Here is a tiny trained network, its code and every weight. The questions are about switching its units off for an input and a class, where a switched-off unit gives its printed mean instead of its output.

import numpy as np


def w(rows, s, z=0):
    codes = np.array(rows[::2]) - 128.0
    scale = np.full(codes.shape[1], s)
    scale[-1] = z or s
    return codes * scale


def norm(h):
    return h / np.sqrt((h * h).mean(-1, keepdims=True) + 1e-5)


def f(y):
    return np.maximum(y, 0)


def log_softmax(a):
    a = a - a.max(-1, keepdims=True)
    return a - np.log(np.exp(a).sum(-1, keepdims=True))


def net(x, mask):
    res = np.array(x, float).reshape(1, 5) / 4 @ E
    u = 0
    for l in range(3):
        y = f(norm(res) @ A[l][:, :-1].T + A[l][:, -1])
        res = res + np.where(mask[u : u + 7], y, B[l][:, -1]) @ B[l][:, :-1]
        u += 7
    return log_softmax(norm(res)[-1] @ U[:, :-1].T + U[:, -1])


A, B = {}, {}
E = w([
[219,74,247,175,132],'x0',
[189,247,106,157,200],'x1',
[10,104,177,139,86],'x2',
[112,217,198,43,244],'x3',
[46,26,76,139,253],'x4',
],0.006)
A[0] = w([
[152,86,172,113,187,81],'L0N1',
[127,121,199,6,166,176],'L0N2',
[89,68,85,77,124,70],'L0N3',
[187,111,124,93,40,139],'L0N4',
[169,159,102,173,208,133],'L0N5',
[72,157,98,202,58,138],'L0N6',
[107,128,184,164,254,3],'L0N7',
],0.01,0.0048)
B[0] = w([
[127,112,155,172,172,174],'L0N1',
[78,141,167,230,109,253],'L0N2',
[68,129,100,150,96,191],'L0N3',
[201,110,142,60,109,224],'L0N4',
[143,168,131,201,109,210],'L0N5',
[126,101,87,52,143,215],'L0N6',
[120,81,79,3,143,188],'L0N7',
],0.014,0.0053)
A[1] = w([
[86,150,142,100,189,109],'L1N1',
[134,193,131,104,70,46],'L1N2',
[109,116,228,93,113,62],'L1N3',
[123,138,193,102,118,187],'L1N4',
[138,249,83,100,115,152],'L1N5',
[154,159,138,84,124,2],'L1N6',
[186,131,144,113,176,102],'L1N7',
],0.02,0.0025)
B[1] = w([
[174,154,130,63,115,202],'L1N1',
[124,2,129,87,130,208],'L1N2',
[162,177,39,197,155,217],'L1N3',
[184,143,132,138,137,204],'L1N4',
[121,115,97,164,241,254],'L1N5',
[103,80,161,144,125,170],'L1N6',
[32,149,136,161,90,188],'L1N7',
],0.017,0.0074)
A[2] = w([
[146,196,222,67,149,132],'L2N1',
[111,218,107,85,70,154],'L2N2',
[113,90,174,97,218,249],'L2N3',
[198,106,251,70,126,98],'L2N4',
[14,189,184,145,160,74],'L2N5',
[191,116,171,127,34,175],'L2N6',
[104,134,216,214,209,184],'L2N7',
],0.016,0.0019)
B[2] = w([
[68,90,39,45,107,145],'L2N1',
[185,101,105,69,153,145],'L2N2',
[199,136,170,167,52,214],'L2N3',
[101,196,124,217,133,146],'L2N4',
[212,6,173,143,138,174],'L2N5',
[130,225,137,98,78,164],'L2N6',
[105,172,109,148,190,244],'L2N7',
],0.017,0.011)
U = w([
[178,171,100,154,70,130],'0',
[158,117,67,63,117,168],'1',
[9,77,107,142,90,75],'2',
[87,144,209,111,139,2],'3',
[175,163,113,230,223,179],'4',
[120,223,133,161,62,72],'5',
[173,38,121,133,158,134],'6',
],0.016,0.0066)

Each question gives the input, the list of numbers given to net, and the class t.
The units are the neurons (one row each of A and B). Each row of codes is followed by its name. A weight is (code - 128) times the scale printed after its matrix; where a second scale follows, it is the last column's (A, B and U).
mask holds one flag per neuron, layer by layer. A switched-off neuron (its flag False) gives its mean, the last column of its row in B, instead of its output. The means were averaged over made-up inputs and are rounded, as every weight is.
A unit's drop is (log p(t) with every unit on - log p(t) with that unit switched off) / (log p(t) with every unit on - log p(t) with every unit switched off).
The circuit of an input: a set's keep is (log p(t) with only the set's units on - log p(t) with every unit switched off) / (log p(t) with every unit on - log p(t) with every unit switched off). Starting from the 12 units with the biggest drops (on a tie, the unit counted first), units are removed one at a time, each time the one whose removal leaves the highest keep (on an exact tie, the one counted first), for as long as the keep stays at least 0.8.
units of the circuit, in order: the units of the circuit, biggest drop first
most important unit: the unit with the biggest drop
k most important neurons: the k neurons with the biggest drops, biggest first
k most important neurons of layer l: the k neurons of layer l with the biggest drops, biggest first
input [1,-4,8,-6,-1], class 1: units of the circuit, in order	L0N6, L0N2, L1N5
input [-8,3,6,5,1], class 6: 4 most important neurons	L2N5, L1N3, L1N1, L0N5
input [5,-5,7,-6,-4], class 0: most important unit	L1N3
input [7,-5,-4,-5,-8], class 5: 2 most important neurons	L2N6, L2N4
input [-3,2,7,1,-2], class 1: units of the circuit, in order	L0N6, L2N7
input [-3,-1,3,-4,5], class 2: units of the circuit, in order	L1N5, L1N3
input [-3,-7,-1,1,0], class 6: units of the circuit, in order	L0N3, L1N2, L2N5, L1N3
input [3,5,-1,-5,-3], class 6: units of the circuit, in order	L1N2, L1N3
input [-7,-2,-4,-8,4], class 2: units of the circuit, in order	L1N3, L0N3
input [-8,-5,-5,5,8], class 6: 2 most important neurons of layer 2	L2N5, L2N6
input [0,-1,-1,-6,-4], class 5: 2 most important neurons of layer 1	L1N5, L1N3
input [6,-5,4,-6,6], class 2: 2 most important neurons	L1N5, L2N5
input [2,-2,-8,-6,3], class 5: 2 most important neurons	L1N5, L2N6
input [6,4,-3,-6,-5], class 5: most important unit	L2N6
input [1,-7,-6,-2,4], class 1: 2 most important neurons	L1N5, L0N2
input [-1,-2,-4,5,5], class 1: 4 most important neurons of layer 1	L1N1, L1N2, L1N5, L1N7
input [-7,-6,4,8,3], class 6: 2 most important neurons	L2N5, L0N2
input [1,-1,0,-8,-4], class 5: units of the circuit, in order	L2N6, L1N5
input [-4,-4,3,7,3], class 6: 2 most important neurons	L0N2, L2N5
input [-8,-6,4,8,4], class 6: units of the circuit, in order	L2N5
input [1,-4,2,-2,6], class 2: 2 most important neurons of layer 1	L1N5, L1N7
input [-2,0,0,-3,6], class 2: 2 most important neurons	L1N5, L0N2
